Here is a tiny trained network, its code and every weight. The questions are about switching its units off for an input and a class, where a switched-off unit gives its printed mean instead of its output.

import numpy as np


def w(rows, s, z=0):
    codes = np.array(rows[::2]) - 128.0
    scale = np.full(codes.shape[1], s)
    scale[-1] = z or s
    return codes * scale


def f(y):
    return np.maximum(y, 0)


def log_softmax(a):
    a = a - a.max(-1, keepdims=True)
    return a - np.log(np.exp(a).sum(-1, keepdims=True))


def net(x, mask):
    res = np.array(x, float).reshape(1, 6) / 4 @ E
    y = f(res @ A[0][:, :-1].T + A[0][:, -1])
    res = res + np.where(mask, y, B[0][:, -1]) @ B[0][:, :-1]
    return log_softmax(res[-1] @ U[:, :-1].T + U[:, -1])


A, B = {}, {}
E = w([
[177,40,184,140,145,204],'x0',
[174,136,203,90,65,75],'x1',
[71,108,152,73,165,114],'x2',
[188,143,119,66,214,109],'x3',
[131,6,32,128,104,119],'x4',
[169,138,130,203,186,61],'x5',
],0.013)
A[0] = w([
[159,97,89,214,97,128,253],'N1',
[111,158,193,161,143,94,181],'N2',
[71,99,91,145,82,176,48],'N3',
[98,99,136,99,134,130,63],'N4',
[113,77,100,145,119,156,91],'N5',
[35,80,65,167,50,181,129],'N6',
[121,192,142,72,33,103,163],'N7',
[135,48,107,83,155,135,120],'N8',
[104,155,103,91,156,242,110],'N9',
[97,196,175,187,123,110,137],'N10',
[121,85,115,210,76,125,168],'N11',
[94,153,118,108,142,251,208],'N12',
[64,138,136,113,154,88,105],'N13',
[76,121,84,163,136,164,8],'N14',
[114,188,169,176,116,112,96],'N15',
[93,174,133,67,125,67,151],'N16',
[167,185,27,176,117,67,124],'N17',
[157,117,154,149,129,163,76],'N18',
[14,145,158,118,123,36,115],'N19',
[146,161,187,160,70,146,179],'N20',
[166,152,119,126,151,102,127],'N21',
[136,82,115,128,174,159,93],'N22',
[65,127,110,123,104,196,54],'N23',
[152,103,81,114,157,94,55],'N24',
[129,80,120,205,123,123,72],'N25',
[187,155,162,127,169,147,117],'N26',
[134,130,73,114,149,96,68],'N27',
],0.016,0.0046)
B[0] = w([
[148,120,73,103,165,81,209],'N1',
[155,164,138,119,109,144,188],'N2',
[82,168,137,105,115,213,199],'N3',
[162,147,116,179,106,110,153],'N4',
[146,130,127,104,134,130,185],'N5',
[81,218,127,63,98,223,250],'N6',
[95,15,147,29,77,156,213],'N7',
[133,182,134,108,146,150,201],'N8',
[90,88,138,135,183,181,198],'N9',
[180,185,174,142,102,148,194],'N10',
[134,170,79,119,151,101,202],'N11',
[81,88,199,148,172,204,212],'N12',
[147,158,90,170,136,111,168],'N13',
[107,142,126,105,78,127,172],'N14',
[129,201,164,127,76,149,182],'N15',
[125,120,86,108,146,125,198],'N16',
[58,133,5,143,111,111,203],'N17',
[147,141,150,121,141,112,162],'N18',
[92,222,58,143,207,166,200],'N19',
[137,96,200,125,96,183,195],'N20',
[77,120,103,145,110,143,165],'N21',
[121,133,97,93,114,151,179],'N22',
[154,105,143,153,162,160,186],'N23',
[92,127,127,148,141,159,166],'N24',
[205,113,128,92,146,81,179],'N25',
[125,122,144,158,108,151,186],'N26',
[134,101,132,157,122,126,162],'N27',
],0.014,0.022)
U = w([
[94,150,160,126,115,188,195],'0',
[90,117,94,89,59,105,30],'1',
[160,28,151,68,169,78,44],'2',
[150,85,250,181,52,130,2],'3',
[136,176,88,176,143,65,198],'4',
[82,45,76,208,166,82,179],'5',
],0.013,0.0021)

Each question gives the input, the list of numbers given to net, and the class t.
The units are the neurons (one row each of A and B). Each row of codes is followed by its name. A weight is (code - 128) times the scale printed after its matrix; where a second scale follows, it is the last column's (A, B and U).
mask holds one flag per neuron, in row order. A switched-off neuron (its flag False) gives its mean, the last column of its row in B, instead of its output. The means were averaged over made-up inputs and are rounded, as every weight is.
A unit's drop is (log p(t) with every unit on - log p(t) with that unit switched off) / (log p(t) with every unit on - log p(t) with every unit switched off).
The circuit of an input: a set's keep is (log p(t) with only the set's units on - log p(t) with every unit switched off) / (log p(t) with every unit on - log p(t) with every unit switched off). Starting from the 12 units with the biggest drops (on a tie, the unit counted first), units are removed one at a time, each time the one whose removal leaves the highest keep (on an exact tie, the one counted first), for as long as the keep stays at least 0.8.
circuit, biggest first: the units of the circuit, biggest drop first
top k neurons: the k neurons with the biggest drops, biggest first
drop of u: that unit's drop, to one decimal
input [-8,3,-8,0,-6,-6], class 1: circuit, biggest first : [N7]
input [-4,-5,1,5,-1,7], class 4: circuit, biggest first : [N7, N12]
input [7,3,0,5,-3,-4], class 3: top 2 neurons : [N6, N19]
input [7,-1,1,3,-8,-3], class 3: top 2 neurons : [N6, N19]
input [5,1,1,-5,3,8], class 2: top 2 neurons : [N25, N19]
input [7,2,-6,8,-4,-3], class 3: top 2 neurons : [N6, N19]
input [-3,8,-7,2,-2,4], class 1: top 2 neurons : [N17, N12]
input [-3,-5,1,-4,6,7], class 4: top 3 neurons : [N7, N11, N1]
input [-7,-4,-4,1,3,7], class 5: top 2 neurons : [N17, N6]
input [4,3,-1,5,6,4], class 2: top 2 neurons : [N19, N6]
input [-5,-7,3,4,1,-1], class 5: drop of N6 : 0.1
input [-4,2,-6,-4,4,-2], class 1: drop of N25 : 0.0
input [-6,6,3,6,0,0], class 1: drop of N7 : 0.5
input [-7,8,4,-2,3,1], class 1: top neuron : [N7]
